Below are the code and all the weights of a small trained network. Each question names an input and a class and asks about switching units off, where a switched-off unit gives its printed mean instead of its output.

import numpy as np


def w(rows, s, z=0):
    codes = np.array(rows[::2]) - 128.0
    scale = np.full(codes.shape[1], s)
    scale[-1] = z or s
    return codes * scale


def norm(h):
    return h / np.sqrt((h * h).mean(-1, keepdims=True) + 1e-5)


def f(y):
    return y / 2 * (1 + np.tanh(0.7978845608 * (y + 0.044715 * y**3)))


def log_softmax(a):
    a = a - a.max(-1, keepdims=True)
    return a - np.log(np.exp(a).sum(-1, keepdims=True))


def net(x, mask):
    res = np.array(x, float).reshape(1, 6) / 4 @ E
    u = 0
    for l in range(2):
        y = f(norm(res) @ A[l][:, :-1].T + A[l][:, -1])
        res = res + np.where(mask[u : u + 4], y, B[l][:, -1]) @ B[l][:, :-1]
        u += 4
    return log_softmax(norm(res)[-1] @ U[:, :-1].T + U[:, -1])


A, B = {}, {}
E = w([
[150,139,204,116,96,91,115,111,172,254],'x0',
[84,50,92,190,69,148,134,127,136,110],'x1',
[132,129,131,128,128,129,130,132,125,127],'x2',
[126,126,125,124,129,130,125,132,126,128],'x3',
[134,123,134,131,129,126,129,134,122,127],'x4',
[120,111,101,112,150,14,147,120,135,130],'x5',
],0.0069)
A[0] = w([
[109,40,109,186,75,129,126,123,140,147,145],'L0N0',
[138,153,145,134,129,251,121,136,116,106,112],'L0N1',
[148,139,169,137,102,220,117,131,133,172,7],'L0N2',
[112,68,125,169,85,173,130,131,125,127,2],'L0N3',
],0.016,0.0023)
B[0] = w([
[35,181,218,165,42,150,168,143,117,124,243],'L0N0',
[165,144,205,107,93,173,105,146,131,232,253],'L0N1',
[68,126,65,134,186,68,171,132,90,1,222],'L0N2',
[152,23,30,138,138,82,105,95,172,148,212],'L0N3',
],0.0082,0.012)
A[1] = w([
[58,83,75,192,82,155,149,119,133,48,3],'L1N0',
[150,157,64,121,228,134,130,121,103,5,112],'L1N1',
[226,132,148,117,133,239,82,150,110,162,43],'L1N2',
[126,54,97,182,49,229,97,118,159,143,8],'L1N3',
],0.013,0.0027)
B[1] = w([
[207,85,34,94,254,236,70,135,100,51,253],'L1N0',
[34,164,219,181,11,130,172,137,132,143,226],'L1N1',
[85,46,31,168,161,153,123,110,134,30,201],'L1N2',
[198,232,195,69,144,17,141,126,133,208,215],'L1N3',
],0.0081,0.012)
U = w([
[120,45,45,148,188,226,103,136,86,27,2],'0',
[44,202,226,163,48,111,187,145,94,99,204],'1',
[255,144,137,72,157,49,99,111,145,241,184],'2',
],0.0066,0.00094)

Each question gives the input, the list of numbers given to net, and the class t.
The units are the neurons (one row each of A and B). Each row of codes is followed by its name. A weight is (code - 128) times the scale printed after its matrix; where a second scale follows, it is the last column's (A, B and U).
mask holds one flag per neuron, layer by layer. A switched-off neuron (its flag False) gives its mean, the last column of its row in B, instead of its output. The means were averaged over made-up inputs and are rounded, as every weight is.
A unit's drop is (log p(t) with every unit on - log p(t) with that unit switched off) / (log p(t) with every unit on - log p(t) with every unit switched off).
The circuit of an input: a set's keep is (log p(t) with only the set's units on - log p(t) with every unit switched off) / (log p(t) with every unit on - log p(t) with every unit switched off). Starting from all 8 units, units are removed one at a time, each time the one whose removal leaves the highest keep (on an exact tie, the one counted first), for as long as the keep stays at least 0.8.
circuit, biggest first: the units of the circuit, biggest drop first
k most important neurons: the k neurons with the biggest drops, biggest first
k most important neurons of layer l: the k neurons of layer l with the biggest drops, biggest first
drop when u is switched off: that unit's drop, to one decimal
input [3,7,0,-8,0,-1], class 0: 2 most important neurons of layer 0	(L0N1, L0N3)
input [-5,-7,4,7,-5,8], class 1: 2 most important neurons	(L0N1, L1N1)
input [-8,8,1,-6,1,-8], class 2: circuit, biggest first	(L1N3, L0N3)
input [8,1,1,0,-5,-8], class 0: circuit, biggest first	(L0N2)
input [4,2,-8,-4,8,-5], class 0: 2 most important neurons	(L0N2, L1N0)
input [-3,-1,-8,1,3,1], class 1: 2 most important neurons	(L0N1, L0N0)
input [0,7,-4,-1,6,-3], class 2: 2 most important neurons of layer 1	(L1N3, L1N2)
input [-8,-2,-8,-4,4,4], class 1: 2 most important neurons	(L1N1, L0N0)
input [6,7,-5,-1,-5,-7], class 0: 2 most important neurons	(L0N2, L1N0)
input [-5,-2,-3,3,-6,4], class 1: 2 most important neurons	(L0N1, L1N1)
input [-3,8,-7,5,5,-2], class 2: 2 most important neurons of layer 0	(L0N3, L0N2)
input [0,-4,3,-4,-4,-1], class 0: 3 most important neurons	(L0N0, L0N2, L1N1)
input [-8,3,-6,0,6,-8], class 2: 2 most important neurons	(L1N3, L0N1)
input [-1,7,4,-2,1,-6], class 2: most important neuron of layer 0	(L0N3)
input [-3,-3,3,-1,-5,2], class 1: 2 most important neurons	(L0N1, L0N0)
input [-1,4,0,2,-6,-6], class 2: 2 most important neurons of layer 0	(L0N1, L0N3)
input [5,3,2,0,3,-6], class 0: drop when L0N2 is switched off	3.3
input [-7,7,-4,-2,-1,-6], class 2: drop when L1N2 is switched off	0.0
input [-8,-7,-8,-7,-4,5], class 1: drop when L1N1 is switched off	0.1
input [6,8,-2,-3,-5,-3], class 0: most important neuron	(L1N0)
input [3,5,3,-1,6,-3], class 0: drop when L0N3 is switched off	0.2
